Below is a small trained network, with its code and all its weights. Each question gives an input and a target symbol and asks what happens when units are switched off, that is, made to give their printed mean instead of their output.

import numpy as np


def w(rows, s, z=0):
    codes = np.array(rows[::2]) - 128.0
    scale = np.full(codes.shape[1], s)
    scale[-1] = z or s
    return codes * scale


def f(y):
    return y / 2 * (1 + np.tanh(0.7978845608 * (y + 0.044715 * y**3)))


def softmax(a):
    e = np.exp(a - a.max(-1, keepdims=True))
    return e / e.sum(-1, keepdims=True)


def log_softmax(a):
    a = a - a.max(-1, keepdims=True)
    return a - np.log(np.exp(a).sum(-1, keepdims=True))


def net(x, mask):
    ids = ['αβεθλμξπστφψω'.index(c) for c in x.split()]
    T = len(ids)
    res = E[ids] + P[:T]
    u = 0
    for l in range(2):
        q, k, v = (res @ M[l].T for M in (Q, K, V))
        z = softmax(np.where(np.tri(T) > 0, q @ k.T / 2**0.5, -1e9)) @ v
        res = res + np.where(mask[u], z, O[l][:, -1]) @ O[l][:, :-1]
        u += 1
        y = f(res @ A[l][:, :-1].T + A[l][:, -1])
        res = res + np.where(mask[u : u + 16], y, B[l][:, -1]) @ B[l][:, :-1]
        u += 16
    return log_softmax(res[-1] @ U[:, :-1].T + U[:, -1])


Q, K, V, O, A, B = {}, {}, {}, {}, {}, {}
E = w([
[142,99,86],'α',
[102,169,143],'β',
[129,169,162],'ε',
[164,123,117],'θ',
[168,141,58],'λ',
[177,140,252],'μ',
[84,138,121],'ξ',
[175,112,108],'π',
[128,102,129],'σ',
[150,221,33],'τ',
[142,72,130],'φ',
[197,150,174],'ψ',
[71,89,136],'ω',
],0.023)
P = w([
[72,142,136],'0',
[78,178,159],'1',
[78,203,176],'2',
[75,219,138],'3',
[80,218,147],'4',
[88,220,148],'5',
[80,235,149],'6',
[80,238,136],'7',
[84,238,147],'8',
[86,241,147],'9',
[89,243,130],'10',
[82,253,147],'11',
],0.0039)
Q[0] = w([
[217,249,138],'0.h0',
[33,99,107],'0.h0',
],0.021)
K[0] = w([
[253,166,103],'0.h0',
[45,140,102],'0.h0',
],0.023)
V[0] = w([
[29,99,210],'0.h0',
[203,252,199],'0.h0',
],0.0039)
O[0] = w([
[152,9,239,137],'0.h0',
[138,164,253,254],'0.h0',
],0.0052,0.0021)
A[0] = w([
[121,112,125,143],'0.n0',
[163,62,108,68],'0.n1',
[66,180,129,69],'0.n2',
[155,77,163,253],'0.n3',
[215,8,100,112],'0.n4',
[109,105,81,82],'0.n5',
[133,92,112,219],'0.n6',
[247,138,130,64],'0.n7',
[142,150,136,108],'0.n8',
[16,82,116,70],'0.n9',
[166,74,168,199],'0.n10',
[206,130,138,81],'0.n11',
[195,229,156,140],'0.n12',
[123,111,115,80],'0.n13',
[95,25,152,133],'0.n14',
[216,146,94,51],'0.n15',
],0.013,0.0036)
B[0] = w([
[124,139,126,128],'0.n0',
[150,112,138,128],'0.n1',
[124,58,165,159],'0.n2',
[113,123,29,185],'0.n3',
[249,124,129,151],'0.n4',
[118,112,180,126],'0.n5',
[123,176,108,146],'0.n6',
[74,70,169,162],'0.n7',
[113,116,124,140],'0.n8',
[140,159,231,152],'0.n9',
[98,149,85,175],'0.n10',
[88,136,162,146],'0.n11',
[107,18,67,254],'0.n12',
[118,119,151,117],'0.n13',
[31,159,163,164],'0.n14',
[120,22,181,142],'0.n15',
],0.015,0.008)
Q[1] = w([
[95,106,177],'1.h0',
[64,240,2],'1.h0',
],0.0053)
K[1] = w([
[190,140,114],'1.h0',
[170,42,253],'1.h0',
],0.0054)
V[1] = w([
[3,192,79],'1.h0',
[121,43,242],'1.h0',
],0.006)
O[1] = w([
[17,191,131,253],'1.h0',
[243,79,253,196],'1.h0',
],0.0044,0.0028)
A[1] = w([
[118,147,47,172],'1.n0',
[207,111,75,80],'1.n1',
[254,192,151,81],'1.n2',
[161,128,156,68],'1.n3',
[39,96,121,185],'1.n4',
[235,117,198,173],'1.n5',
[195,86,121,17],'1.n6',
[139,207,159,135],'1.n7',
[150,150,149,40],'1.n8',
[102,143,151,99],'1.n9',
[147,77,163,96],'1.n10',
[97,176,232,4],'1.n11',
[123,107,163,253],'1.n12',
[75,58,130,54],'1.n13',
[217,192,133,127],'1.n14',
[131,88,180,150],'1.n15',
],0.0094,0.0041)
B[1] = w([
[210,208,102,163],'1.n0',
[213,45,131,139],'1.n1',
[129,222,113,139],'1.n2',
[119,90,166,121],'1.n3',
[139,206,77,246],'1.n4',
[34,62,148,136],'1.n5',
[193,147,188,135],'1.n6',
[137,125,237,145],'1.n7',
[121,123,171,121],'1.n8',
[135,190,139,132],'1.n9',
[45,150,133,153],'1.n10',
[199,41,115,153],'1.n11',
[108,152,43,169],'1.n12',
[177,113,247,230],'1.n13',
[122,181,135,139],'1.n14',
[51,163,100,157],'1.n15',
],0.015,0.014)
U = w([
[228,172,100,93],'α',
[21,124,9,147],'β',
[146,95,100,162],'ε',
[147,68,1,158],'θ',
[115,98,158,131],'λ',
[150,214,229,112],'μ',
[127,82,154,136],'ξ',
[162,47,59,137],'π',
[109,229,98,126],'σ',
[232,122,186,12],'τ',
[148,190,58,196],'φ',
[53,170,210,86],'ψ',
[186,163,235,87],'ω',
],0.0078,0.011)

Each question gives the input, a string of symbols that net reads in full, and the target symbol t.
The units are the heads (2 rows each of Q, K, V and O) and the neurons (one row each of A and B). Each row of codes is followed by its name. A weight is (code - 128) times the scale printed after its matrix; where a second scale follows, it is the last column's (O, A, B and U).
mask holds one flag per unit, layer by layer, with each layer's heads first. A switched-off unit (its flag False) gives its mean, the last column of its rows in O or B, instead of its output. The means were averaged over made-up inputs and are rounded, as every weight is.
A unit's drop is (log p(t) with every unit on - log p(t) with that unit switched off) / (log p(t) with every unit on - log p(t) with every unit switched off).
The circuit of an input: a set's keep is (log p(t) with only the set's units on - log p(t) with every unit switched off) / (log p(t) with every unit on - log p(t) with every unit switched off). Starting from the 12 units with the biggest drops (on a tie, the unit counted first), units are removed one at a time, each time the one whose removal leaves the highest keep (on an exact tie, the one counted first), for as long as the keep stays at least 0.8.
circuit, biggest first: the units of the circuit, biggest drop first
top k neurons: the k neurons with the biggest drops, biggest first
k most important neurons of layer l: the k neurons of layer l with the biggest drops, biggest first
drop when u is switched off: that unit's drop, to one decimal
input ψ ξ β, target β: top 3 neurons : (1.n15 1.n12 0.n3)
input ξ α β ξ μ ω, target μ: circuit, biggest first : (0.n9)
input ξ λ φ, target α: circuit, biggest first : (0.n4 0.n3 0.n12)
input σ ε ψ, target ψ: circuit, biggest first : (0.n7 1.n10 1.n15)
input λ θ σ ψ ω, target ω: top 4 neurons : (1.n11 0.n9 1.n7 0.n12)
input ε β φ, target φ: 2 most important neurons of layer 0 : (0.n14 0.n12)
input θ ω ω, target μ: top 4 neurons : (0.n14 0.n9 1.n7 1.n9)
input β σ μ π φ, target φ: 4 most important neurons of layer 0 : (0.n12 0.n3 0.n14 0.n10)
input σ ω α β σ ω π β μ β φ τ, target τ: 4 most important neurons of layer 1 : (1.n13 1.n1 1.n6 1.n0)
input θ μ σ β σ λ σ ω σ β σ φ, target α: top 4 neurons : (0.n4 0.n3 1.n1 1.n13)
input σ σ σ, target σ: top 3 neurons : (0.n12 1.n13 0.n14)
input σ θ β α, target α: 3 most important neurons of layer 0 : (0.n4 0.n12 0.n7)
input σ σ β, target β: top 2 neurons : (1.n13 0.n3)
input θ β τ τ, target ω: top 2 neurons : (1.n13 0.n15)
input φ τ ω ξ σ β θ σ π β τ, target ω: top 4 neurons : (1.n13 0.n15 0.n12 0.n2)
input λ θ θ ψ, target ψ: top 3 neurons : (1.n13 0.n7 1.n10)
input μ σ ε σ σ, target σ: 2 most important neurons of layer 0 : (0.n12 0.n3)
input θ β φ ξ β μ τ, target τ: 2 most important neurons of layer 0 : (0.n12 0.n4)
input ε β θ σ σ π α, target α: drop when 0.n4 is switched off : 0.4
input ε θ β π σ μ β θ μ ω, target ω: drop when 0.n12 is switched off : 0.6
